Below are the code and all the weights of a small trained network. Each question names an input and a class and asks about switching units off, where a switched-off unit gives its printed mean instead of its output.

import numpy as np


def w(rows, s, z=0):
    codes = np.array(rows[::2]) - 128.0
    scale = np.full(codes.shape[1], s)
    scale[-1] = z or s
    return codes * scale


def norm(h):
    return h / np.sqrt((h * h).mean(-1, keepdims=True) + 1e-5)


def f(y):
    return y / 2 * (1 + np.tanh(0.7978845608 * (y + 0.044715 * y**3)))


def log_softmax(a):
    a = a - a.max(-1, keepdims=True)
    return a - np.log(np.exp(a).sum(-1, keepdims=True))


def net(x, mask):
    res = np.array(x, float).reshape(1, 8) / 4 @ E
    u = 0
    for l in range(2):
        y = f(norm(res) @ A[l][:, :-1].T + A[l][:, -1])
        res = res + np.where(mask[u : u + 4], y, B[l][:, -1]) @ B[l][:, :-1]
        u += 4
    return log_softmax(norm(res)[-1] @ U[:, :-1].T + U[:, -1])


A, B = {}, {}
E = w([
[81,222,137,96,166],'x0',
[126,129,128,128,124],'x1',
[128,129,125,129,127],'x2',
[127,129,128,128,126],'x3',
[155,110,127,24,93],'x4',
[199,114,187,117,237],'x5',
[2,40,107,100,187],'x6',
[130,129,130,133,126],'x7',
],0.0082)
A[0] = w([
[95,210,136,126,167,25],'L0N1',
[152,121,174,128,190,83],'L0N2',
[178,46,90,192,125,24],'L0N3',
[103,143,138,251,160,2],'L0N4',
],0.016,0.0057)
B[0] = w([
[111,150,252,85,102,210],'L0N1',
[156,83,100,221,130,248],'L0N2',
[93,157,235,75,65,253],'L0N3',
[175,112,57,23,123,248],'L0N4',
],0.014,0.0037)
A[1] = w([
[196,121,62,21,133,27],'L1N1',
[109,215,153,111,190,127],'L1N2',
[229,245,126,185,57,3],'L1N3',
[66,187,72,132,40,15],'L1N4',
],0.012,0.0037)
B[1] = w([
[182,116,73,75,171,213],'L1N1',
[171,68,119,110,19,179],'L1N2',
[10,111,115,123,190,255],'L1N3',
[247,123,145,214,133,229],'L1N4',
],0.013,0.0045)
U = w([
[126,128,214,92,63,102],'0',
[178,113,53,71,147,119],'1',
[172,119,113,239,139,250],'2',
[7,125,93,123,172,73],'3',
],0.017,0.0018)

Each question gives the input, the list of numbers given to net, and the class t.
The units are the neurons (one row each of A and B). Each row of codes is followed by its name. A weight is (code - 128) times the scale printed after its matrix; where a second scale follows, it is the last column's (A, B and U).
mask holds one flag per neuron, layer by layer. A switched-off neuron (its flag False) gives its mean, the last column of its row in B, instead of its output. The means were averaged over made-up inputs and are rounded, as every weight is.
A unit's drop is (log p(t) with every unit on - log p(t) with that unit switched off) / (log p(t) with every unit on - log p(t) with every unit switched off).
The circuit of an input: a set's keep is (log p(t) with only the set's units on - log p(t) with every unit switched off) / (log p(t) with every unit on - log p(t) with every unit switched off). Starting from all 8 units, units are removed one at a time, each time the one whose removal leaves the highest keep (on an exact tie, the one counted first), for as long as the keep stays at least 0.8.
units of the circuit, in order: the units of the circuit, biggest drop first
unit that matters most: the unit with the biggest drop
top k neurons: the k neurons with the biggest drops, biggest first
top k neurons in layer l: the k neurons of layer l with the biggest drops, biggest first
input [6,-4,-4,-1,3,0,-7,-6], class 3: top 4 neurons : (L1N3; L0N3; L1N4; L0N4)
input [-3,-8,-4,4,3,6,5,3], class 2: unit that matters most : L0N2
input [-6,3,-2,8,-8,0,3,-6], class 1: top 3 neurons : (L0N4; L1N1; L0N1)
input [1,-4,5,-2,8,-4,-7,0], class 1: top 3 neurons : (L1N1; L0N2; L1N4)
input [0,8,-4,-1,5,7,-4,3], class 2: top 2 neurons : (L0N2; L0N4)
input [-3,3,8,-5,8,-6,-8,-2], class 1: units of the circuit, in order : (L1N1; L0N3)
input [-6,-1,0,-7,5,0,-7,6], class 3: units of the circuit, in order : (L1N3; L0N4; L1N4)
input [1,-3,-6,6,-8,5,8,2], class 1: top 3 neurons : (L0N4; L1N3; L0N3)
input [-1,3,3,0,-5,1,-6,3], class 3: top 3 neurons in layer 1 : (L1N3; L1N4; L1N2)
input [-8,-7,8,-2,-4,-6,7,-4], class 0: top 2 neurons : (L0N3; L1N3)
input [6,3,-2,-3,5,1,3,-5], class 0: top 2 neurons in layer 0 : (L0N4; L0N1)
input [0,-2,2,-8,2,1,-6,-4], class 3: top 2 neurons : (L1N3; L0N4)
input [-5,7,8,-3,4,-7,7,-5], class 2: top 2 neurons : (L0N4; L1N4)
input [7,-4,4,6,5,8,1,-1], class 2: top 3 neurons : (L0N2; L0N3; L0N4)
input [-1,-8,8,3,-1,-8,-1,6], class 2: units of the circuit, in order : (L1N4)
input [-3,-7,-8,7,-3,3,2,-7], class 0: top 2 neurons in layer 0 : (L0N3; L0N2)
input [7,-4,-2,-8,4,1,-8,-4], class 3: top 4 neurons : (L1N3; L1N4; L0N3; L0N4)
input [7,4,-2,-5,-1,-8,-2,-2], class 2: top 2 neurons in layer 0 : (L0N3; L0N4)
input [-3,-1,-3,-7,4,-5,5,7], class 2: top 3 neurons in layer 0 : (L0N4; L0N3; L0N1)
input [-8,4,4,3,-3,-6,-5,-7], class 0: top 2 neurons in layer 0 : (L0N3; L0N2)
